Here is a tiny trained network, its code and every weight. The questions are about switching its units off for an input and a class, where a switched-off unit gives its printed mean instead of its output.

import numpy as np


def w(rows, s, z=0):
    codes = np.array(rows[::2]) - 128.0
    scale = np.full(codes.shape[1], s)
    scale[-1] = z or s
    return codes * scale


def norm(h):
    return h / np.sqrt((h * h).mean(-1, keepdims=True) + 1e-5)


def f(y):
    return y / 2 * (1 + np.tanh(0.7978845608 * (y + 0.044715 * y**3)))


def log_softmax(a):
    a = a - a.max(-1, keepdims=True)
    return a - np.log(np.exp(a).sum(-1, keepdims=True))


def net(x, mask):
    res = np.array(x, float).reshape(1, 6) / 4 @ E
    u = 0
    for l in range(2):
        y = f(norm(res) @ A[l][:, :-1].T + A[l][:, -1])
        res = res + np.where(mask[u : u + 10], y, B[l][:, -1]) @ B[l][:, :-1]
        u += 10
    return log_softmax(norm(res)[-1] @ U[:, :-1].T + U[:, -1])


A, B = {}, {}
E = w([
[139,182,172,157,8,167,205,120,118,138,66],'x0',
[111,124,158,122,119,111,145,133,138,111,162],'x1',
[122,121,132,107,127,119,146,122,113,135,136],'x2',
[165,164,134,126,123,130,117,126,174,136,152],'x3',
[151,154,207,82,141,87,70,2,155,78,50],'x4',
[77,77,82,158,43,45,94,117,211,214,120],'x5',
],0.0063)
A[0] = w([
[168,158,198,90,77,126,149,91,124,125,103,154],'L0N0',
[95,218,131,107,115,161,160,163,76,110,154,84],'L0N1',
[164,168,134,142,73,78,112,161,163,139,70,58],'L0N2',
[173,47,114,147,168,123,119,210,125,147,187,82],'L0N3',
[159,163,169,115,254,188,148,131,72,62,162,136],'L0N4',
[160,201,136,122,96,228,220,160,76,83,125,169],'L0N5',
[176,54,168,104,141,90,87,63,129,124,146,121],'L0N6',
[185,187,166,123,215,108,155,91,102,32,72,106],'L0N7',
[144,155,206,91,190,109,115,53,108,54,77,3],'L0N8',
[142,147,190,127,32,134,153,100,114,118,82,45],'L0N9',
],0.0067,0.0021)
B[0] = w([
[107,99,131,174,204,146,112,85,124,171,34,190],'L0N0',
[103,186,119,165,225,116,71,105,162,170,75,167],'L0N1',
[158,70,116,88,166,145,107,174,150,97,163,162],'L0N2',
[234,28,254,238,100,95,70,38,132,167,112,190],'L0N3',
[221,32,103,154,133,175,135,163,55,171,211,255],'L0N4',
[20,157,162,171,183,129,138,47,156,64,92,240],'L0N5',
[80,153,70,116,152,121,89,57,139,61,133,183],'L0N6',
[76,142,81,67,66,74,135,247,170,165,139,236],'L0N7',
[128,97,31,134,43,113,159,212,166,188,225,232],'L0N8',
[179,11,142,247,52,120,147,123,153,205,136,188],'L0N9',
],0.0055,0.0068)
A[1] = w([
[147,106,251,115,76,94,88,83,100,167,68,126],'L1N0',
[157,96,159,207,113,140,134,78,115,131,97,159],'L1N1',
[210,110,148,138,158,179,108,103,92,74,155,61],'L1N2',
[58,162,78,74,158,108,125,62,193,44,73,75],'L1N3',
[162,72,169,206,69,153,121,149,149,156,119,142],'L1N4',
[186,135,187,192,198,213,117,114,66,91,153,142],'L1N5',
[99,180,107,147,43,148,222,195,186,132,80,151],'L1N6',
[115,193,96,99,88,91,129,129,148,142,94,100],'L1N7',
[86,254,176,149,183,179,179,133,67,67,92,2],'L1N8',
[157,77,147,158,109,146,221,152,130,149,147,138],'L1N9',
],0.0072,0.0023)
B[1] = w([
[165,97,100,79,107,88,51,198,153,112,176,173],'L1N0',
[183,145,58,64,44,128,134,149,118,73,210,214],'L1N1',
[144,139,203,131,105,137,183,127,50,191,120,145],'L1N2',
[30,213,201,217,199,161,138,117,82,88,93,158],'L1N3',
[158,149,113,84,110,189,140,174,108,108,140,254],'L1N4',
[72,243,177,109,168,139,193,62,123,159,1,189],'L1N5',
[92,176,226,162,237,133,230,73,26,169,69,202],'L1N6',
[160,130,151,66,148,189,189,188,95,131,131,134],'L1N7',
[70,116,119,188,144,80,7,76,248,71,122,161],'L1N8',
[117,195,169,60,167,134,176,119,131,98,68,206],'L1N9',
],0.007,0.0076)
U = w([
[157,178,232,126,160,213,221,158,53,170,73,4],'0',
[169,60,70,83,46,111,54,210,162,130,210,249],'1',
[2,202,183,203,204,94,61,46,191,41,69,203],'2',
],0.0077,0.0016)

Each question gives the input, the list of numbers given to net, and the class t.
The units are the neurons (one row each of A and B). Each row of codes is followed by its name. A weight is (code - 128) times the scale printed after its matrix; where a second scale follows, it is the last column's (A, B and U).
mask holds one flag per neuron, layer by layer. A switched-off neuron (its flag False) gives its mean, the last column of its row in B, instead of its output. The means were averaged over made-up inputs and are rounded, as every weight is.
A unit's drop is (log p(t) with every unit on - log p(t) with that unit switched off) / (log p(t) with every unit on - log p(t) with every unit switched off).
unit that matters most: the unit with the biggest drop
top k neurons: the k neurons with the biggest drops, biggest first
k most important neurons of layer l: the k neurons of layer l with the biggest drops, biggest first
drop of u: that unit's drop, to one decimal
input [-3,8,-4,8,-7,-1], class 0: unit that matters most : L1N5
input [0,-4,7,6,6,-8], class 1: 3 most important neurons of layer 0 : L0N7, L0N8, L0N4
input [-1,-6,6,1,2,8], class 2: top 4 neurons : L0N4, L0N3, L1N3, L0N9
input [-3,-1,-8,-7,8,0], class 1: 3 most important neurons of layer 1 : L1N5, L1N6, L1N9
input [2,-7,-5,-5,0,0], class 2: 3 most important neurons of layer 0 : L0N3, L0N4, L0N8
input [1,-7,-3,8,0,-5], class 2: top 3 neurons : L0N5, L0N9, L0N3
input [4,-3,4,-1,0,-6], class 2: 3 most important neurons of layer 0 : L0N5, L0N1, L0N3
input [-1,3,6,8,8,0], class 1: top 4 neurons : L0N8, L0N5, L1N5, L0N7
input [-2,1,-6,-2,5,-6], class 1: top 2 neurons : L0N7, L0N4
input [2,-1,2,-4,6,8], class 1: top 2 neurons : L0N5, L0N9
input [8,6,8,-2,-3,-6], class 2: top 2 neurons : L0N5, L1N8
input [-2,4,6,-7,1,1], class 2: 2 most important neurons of layer 0 : L0N4, L0N9
input [3,-2,-3,1,-7,0], class 2: 2 most important neurons of layer 0 : L0N5, L0N4
input [-5,3,-5,1,6,0], class 1: unit that matters most : L0N8
input [3,-1,8,4,-2,-3], class 2: drop of L0N5 : 0.2
input [7,-6,-2,3,4,4], class 1: drop of L1N0 : 0.1
input [5,0,-2,-3,-7,-1], class 2: drop of L0N5 : 0.2
